Here is a tiny trained network, its code and every weight. The questions are about switching its units off for an input and a class, where a switched-off unit gives its printed mean instead of its output.

import numpy as np


def w(rows, s, z=0):
    codes = np.array(rows[::2]) - 128.0
    scale = np.full(codes.shape[1], s)
    scale[-1] = z or s
    return codes * scale


def norm(h):
    return h / np.sqrt((h * h).mean(-1, keepdims=True) + 1e-5)


def f(y):
    return y / 2 * (1 + np.tanh(0.7978845608 * (y + 0.044715 * y**3)))


def log_softmax(a):
    a = a - a.max(-1, keepdims=True)
    return a - np.log(np.exp(a).sum(-1, keepdims=True))


def net(x, mask):
    res = np.array(x, float).reshape(1, 2) / 4 @ E
    u = 0
    for l in range(4):
        y = f(norm(res) @ A[l][:, :-1].T + A[l][:, -1])
        res = res + np.where(mask[u : u + 7], y, B[l][:, -1]) @ B[l][:, :-1]
        u += 7
    return log_softmax(norm(res)[-1] @ U[:, :-1].T + U[:, -1])


A, B = {}, {}
E = w([
[108,112,128,253,114],'x0',
[172,39,157,134,117],'x1',
],0.013)
A[0] = w([
[118,254,142,133,83,1],'0.n1',
[132,146,124,195,116,100],'0.n2',
[139,13,196,149,109,86],'0.n3',
[143,181,205,83,152,185],'0.n4',
[137,99,151,158,134,127],'0.n5',
[70,165,145,150,101,131],'0.n6',
[84,99,98,123,107,8],'0.n7',
],0.011,0.0065)
B[0] = w([
[147,223,83,134,27,188],'0.n1',
[141,206,43,97,105,190],'0.n2',
[49,170,5,120,63,254],'0.n3',
[155,163,188,254,131,231],'0.n4',
[140,163,101,19,141,164],'0.n5',
[161,152,12,60,166,186],'0.n6',
[134,84,186,124,123,98],'0.n7',
],0.0079,0.0056)
A[1] = w([
[200,187,201,43,192,131],'1.n1',
[111,31,130,125,58,83],'1.n2',
[95,124,110,204,235,87],'1.n3',
[248,141,177,244,67,169],'1.n4',
[102,155,199,65,181,123],'1.n5',
[63,132,175,101,228,3],'1.n6',
[216,123,238,243,157,44],'1.n7',
],0.011,0.0072)
B[1] = w([
[193,36,248,211,88,253],'1.n1',
[217,169,94,131,124,174],'1.n2',
[140,98,188,99,217,127],'1.n3',
[111,143,166,33,207,197],'1.n4',
[162,69,148,193,93,174],'1.n5',
[189,56,197,139,169,118],'1.n6',
[89,128,84,63,50,163],'1.n7',
],0.011,0.0057)
A[2] = w([
[130,8,127,66,54,53],'2.n1',
[74,190,119,226,165,52],'2.n2',
[141,157,86,137,104,22],'2.n3',
[159,79,230,131,207,105],'2.n4',
[128,96,106,192,200,95],'2.n5',
[111,147,133,45,128,25],'2.n6',
[80,170,44,169,163,253],'2.n7',
],0.012,0.0053)
B[2] = w([
[173,170,8,176,109,152],'2.n1',
[144,89,157,244,18,162],'2.n2',
[95,128,122,44,126,146],'2.n3',
[96,60,172,147,134,163],'2.n4',
[184,23,150,116,24,127],'2.n5',
[106,111,133,101,118,124],'2.n6',
[153,79,237,120,165,247],'2.n7',
],0.012,0.014)
A[3] = w([
[110,159,153,172,156,2],'3.n1',
[135,101,137,174,139,75],'3.n2',
[99,130,147,40,184,121],'3.n3',
[82,194,107,171,122,123],'3.n4',
[141,83,33,114,162,44],'3.n5',
[174,115,5,107,125,42],'3.n6',
[96,150,119,143,73,50],'3.n7',
],0.022,0.0043)
B[3] = w([
[131,127,68,82,156,184],'3.n1',
[126,77,151,161,155,229],'3.n2',
[13,63,69,92,204,202],'3.n3',
[175,170,63,31,19,183],'3.n4',
[204,225,123,97,71,202],'3.n5',
[162,248,134,70,54,253],'3.n6',
[151,177,106,79,166,139],'3.n7',
],0.015,0.0066)
U = w([
[204,24,231,207,60,208],'0',
[209,241,79,16,6,232],'1',
[23,63,90,8,199,193],'2',
[168,185,30,200,202,3],'3',
[136,220,25,228,205,3],'4',
[115,212,70,206,175,3],'5',
[159,194,16,212,203,3],'6',
[131,229,33,237,208,3],'7',
],0.019,0.014)

Each question gives the input, the list of numbers given to net, and the class t.
The units are the neurons (one row each of A and B). Each row of codes is followed by its name. A weight is (code - 128) times the scale printed after its matrix; where a second scale follows, it is the last column's (A, B and U).
mask holds one flag per neuron, layer by layer. A switched-off neuron (its flag False) gives its mean, the last column of its row in B, instead of its output. The means were averaged over made-up inputs and are rounded, as every weight is.
A unit's drop is (log p(t) with every unit on - log p(t) with that unit switched off) / (log p(t) with every unit on - log p(t) with every unit switched off).
unit that matters most: the unit with the biggest drop
k most important neurons: the k neurons with the biggest drops, biggest first
top k neurons in layer l: the k neurons of layer l with the biggest drops, biggest first
drop when u is switched off: that unit's drop, to one decimal
input [-3,0], class 2: 3 most important neurons	[1.n4, 0.n4, 0.n5]
input [1,-3], class 2: 2 most important neurons	[1.n1, 2.n7]
input [-2,0], class 2: unit that matters most	1.n4
input [1,2], class 2: 2 most important neurons	[1.n1, 2.n7]
input [6,8], class 1: 2 most important neurons	[0.n4, 0.n5]
input [-8,-8], class 0: top 2 neurons in layer 1	[1.n1, 1.n5]
input [-3,-2], class 2: 3 most important neurons	[1.n4, 0.n4, 0.n5]
input [-5,-5], class 0: top 2 neurons in layer 0	[0.n3, 0.n2]
input [0,-2], class 2: 3 most important neurons	[1.n1, 0.n1, 1.n4]
input [-3,-3], class 2: 4 most important neurons	[1.n4, 0.n4, 0.n3, 0.n5]
input [-4,-1], class 0: 2 most important neurons	[1.n1, 0.n3]
input [6,7], class 1: 2 most important neurons	[0.n5, 0.n4]
input [3,1], class 2: 3 most important neurons	[1.n1, 0.n4, 0.n5]
input [-2,3], class 2: 3 most important neurons	[1.n1, 2.n2, 1.n5]
input [3,6], class 1: unit that matters most	0.n4
input [-2,-1], class 2: 2 most important neurons	[1.n4, 0.n4]
input [3,4], class 1: top 2 neurons in layer 2	[2.n2, 2.n4]
input [-1,1], class 2: drop when 1.n4 is switched off	1.1
input [-8,-3], class 0: drop when 1.n7 is switched off	0.0
input [5,8], class 1: drop when 0.n4 is switched off	1.4
input [4,7], class 1: top neuron in layer 0	[0.n4]
